Below is a small trained network, with its code and all its weights. Each question gives an input and a target symbol and asks what happens when units are switched off, that is, made to give their printed mean instead of their output.

import numpy as np


def w(rows, s, z=0):
    codes = np.array(rows[::2]) - 128.0
    scale = np.full(codes.shape[1], s)
    scale[-1] = z or s
    return codes * scale


def norm(h):
    return h / np.sqrt((h * h).mean(-1, keepdims=True) + 1e-5)


def f(y):
    return np.maximum(y, 0)


def softmax(a):
    e = np.exp(a - a.max(-1, keepdims=True))
    return e / e.sum(-1, keepdims=True)


def log_softmax(a):
    a = a - a.max(-1, keepdims=True)
    return a - np.log(np.exp(a).sum(-1, keepdims=True))


def net(x, mask):
    ids = ['αδεζημξσφψω'.index(c) for c in x.split()]
    T = len(ids)
    res = E[ids] + P[:T]
    u = 0
    for l in range(2):
        q, k, v = (norm(res) @ M[l].T for M in (Q, K, V))
        z = softmax(np.where(np.tri(T) > 0, q @ k.T / 4**0.5, -1e9)) @ v
        res = res + np.where(mask[u], z, O[l][:, -1]) @ O[l][:, :-1]
        u += 1
        y = f(norm(res) @ A[l][:, :-1].T + A[l][:, -1])
        res = res + np.where(mask[u : u + 4], y, B[l][:, -1]) @ B[l][:, :-1]
        u += 4
    return log_softmax(norm(res)[-1] @ U[:, :-1].T + U[:, -1])


Q, K, V, O, A, B = {}, {}, {}, {}, {}, {}
E = w([
[169,183,97,143,53,160],'α',
[139,194,189,137,98,130],'δ',
[158,181,194,128,192,135],'ε',
[161,178,203,144,104,125],'ζ',
[135,128,166,58,183,136],'η',
[220,51,102,154,187,123],'μ',
[101,79,216,127,183,157],'ξ',
[148,101,186,45,155,135],'σ',
[146,161,123,192,79,146],'φ',
[151,141,153,140,44,147],'ψ',
[157,149,177,143,249,175],'ω',
],0.015)
P = w([
[119,141,155,130,118,155],'0',
[128,148,130,114,105,217],'1',
[78,112,163,95,86,102],'2',
[96,127,68,144,122,204],'3',
[171,107,175,134,146,5],'4',
[120,165,3,88,121,236],'5',
[39,59,247,238,83,36],'6',
],0.0078)
Q[0] = w([
[8,105,177,188,158,46],'L0H0',
[131,124,135,92,102,21],'L0H0',
[187,181,110,182,129,158],'L0H0',
[40,138,255,188,55,32],'L0H0',
],0.0076)
K[0] = w([
[126,153,113,92,113,210],'L0H0',
[75,139,140,176,164,253],'L0H0',
[106,87,124,139,140,95],'L0H0',
[91,164,78,76,140,243],'L0H0',
],0.011)
V[0] = w([
[208,109,92,51,214,124],'L0H0',
[211,135,44,166,133,158],'L0H0',
[99,78,156,254,177,123],'L0H0',
[51,224,89,162,233,144],'L0H0',
],0.0085)
O[0] = w([
[182,131,65,134,158,133,195],'L0H0',
[197,174,59,147,250,166,78],'L0H0',
[2,62,147,215,122,81,3],'L0H0',
[43,201,30,41,125,101,53],'L0H0',
],0.0075,0.0021)
A[0] = w([
[154,139,95,97,19,113,110],'L0N0',
[66,81,226,137,190,66,7],'L0N1',
[70,127,111,215,180,234,102],'L0N2',
[34,114,114,3,57,219,130],'L0N3',
],0.0046,0.0019)
B[0] = w([
[82,196,137,102,129,85,213],'L0N0',
[110,86,229,75,240,38,184],'L0N1',
[27,254,122,41,93,137,193],'L0N2',
[38,128,90,97,149,101,252],'L0N3',
],0.0066,0.0027)
Q[1] = w([
[153,153,199,150,151,66],'L1H0',
[108,120,98,128,24,195],'L1H0',
[115,185,254,133,246,245],'L1H0',
[170,86,141,167,178,133],'L1H0',
],0.0059)
K[1] = w([
[132,95,85,212,6,158],'L1H0',
[100,119,175,65,150,28],'L1H0',
[185,90,81,163,168,10],'L1H0',
[65,2,126,141,175,225],'L1H0',
],0.0068)
V[1] = w([
[78,140,63,101,7,44],'L1H0',
[198,211,61,253,14,67],'L1H0',
[162,128,196,75,230,69],'L1H0',
[162,133,153,136,181,7],'L1H0',
],0.0058)
O[1] = w([
[128,125,148,127,101,226,6],'L1H0',
[23,92,137,99,48,196,5],'L1H0',
[140,147,152,98,66,41,253],'L1H0',
[128,129,254,137,53,50,115],'L1H0',
],0.009,0.0023)
A[1] = w([
[137,66,187,81,152,252,60],'L1N0',
[124,109,128,155,174,91,77],'L1N1',
[149,127,154,118,182,89,255],'L1N2',
[99,230,220,254,173,41,206],'L1N3',
],0.0064,0.0022)
B[1] = w([
[153,125,123,158,187,204,165],'L1N0',
[99,130,15,2,164,41,149],'L1N1',
[76,52,113,149,52,111,223],'L1N2',
[103,93,63,97,59,152,254],'L1N3',
],0.0088,0.0067)
U = w([
[212,142,65,97,183,219,199],'α',
[84,126,192,73,84,151,33],'δ',
[64,177,83,55,102,50,117],'ε',
[103,59,180,141,57,121,62],'ζ',
[205,166,96,29,141,89,4],'η',
[152,20,48,230,148,93,181],'μ',
[30,68,170,190,96,59,130],'ξ',
[255,109,199,126,107,59,114],'σ',
[37,79,105,195,151,194,250],'φ',
[167,41,206,196,96,181,155],'ψ',
[72,185,52,125,192,79,123],'ω',
],0.0077,0.003)

Each question gives the input, a string of symbols that net reads in full, and the target symbol t.
The units are the heads (4 rows each of Q, K, V and O) and the neurons (one row each of A and B). Each row of codes is followed by its name. A weight is (code - 128) times the scale printed after its matrix; where a second scale follows, it is the last column's (O, A, B and U).
mask holds one flag per unit, layer by layer, with each layer's heads first. A switched-off unit (its flag False) gives its mean, the last column of its rows in O or B, instead of its output. The means were averaged over made-up inputs and are rounded, as every weight is.
A unit's drop is (log p(t) with every unit on - log p(t) with that unit switched off) / (log p(t) with every unit on - log p(t) with every unit switched off).
The circuit of an input: a set's keep is (log p(t) with only the set's units on - log p(t) with every unit switched off) / (log p(t) with every unit on - log p(t) with every unit switched off). Starting from all 10 units, units are removed one at a time, each time the one whose removal leaves the highest keep (on an exact tie, the one counted first), for as long as the keep stays at least 0.8.
units of the circuit, in order: the units of the circuit, biggest drop first
k most important neurons: the k neurons with the biggest drops, biggest first
k most important neurons of layer l: the k neurons of layer l with the biggest drops, biggest first
drop of u: that unit's drop, to one decimal
input ξ σ φ ε, target φ: units of the circuit, in order => (L1H0)
input ξ δ φ α, target φ: units of the circuit, in order => (L0H0 L1H0)
input η α ζ, target α: units of the circuit, in order => (L1H0 L0H0)
input δ ε φ δ ε σ ω, target σ: units of the circuit, in order => (L0H0 L1H0)
input δ δ ξ ε ε, target ε: 2 most important neurons => (L1N3 L1N1)
input α ε ω φ α σ η, target σ: units of the circuit, in order => (L0H0 L1N3)
input φ η δ α ε, target α: units of the circuit, in order => (L1H0 L0H0)
input ξ ε η ψ ψ, target ψ: units of the circuit, in order => (L1H0 L1N3 L0N3)
input η α σ, target α: 2 most important neurons => (L1N0 L0N1)
input φ α α, target α: units of the circuit, in order => (L1H0 L0H0 L1N2)
input ε φ ε α ζ ε η, target ε: 2 most important neurons of layer 1 => (L1N2 L1N0)
input ξ ζ ε α ψ δ ε, target δ: 2 most important neurons of layer 0 => (L0N3 L0N0)
input ψ ξ σ ψ ε φ, target ε: units of the circuit, in order => (L0H0 L1H0 L0N2)
input ζ ξ ε, target ξ: units of the circuit, in order => (L0H0)
input α ε ε ψ α ζ, target α: 2 most important neurons of layer 1 => (L1N2 L1N0)
input α ε ε φ ξ σ, target ξ: drop of L0H0 => 0.7
input φ ξ φ φ ψ δ, target ψ: drop of L1H0 => 0.0
input μ ψ μ δ ψ α, target ψ: drop of L1N3 => 0.1
input α σ ψ, target σ: 2 most important neurons of layer 1 => (L1N3 L1N2)
input φ η ω α φ ω, target φ: units of the circuit, in order => (L0H0)
input δ μ φ, target φ: 2 most important neurons of layer 0 => (L0N1 L0N2)
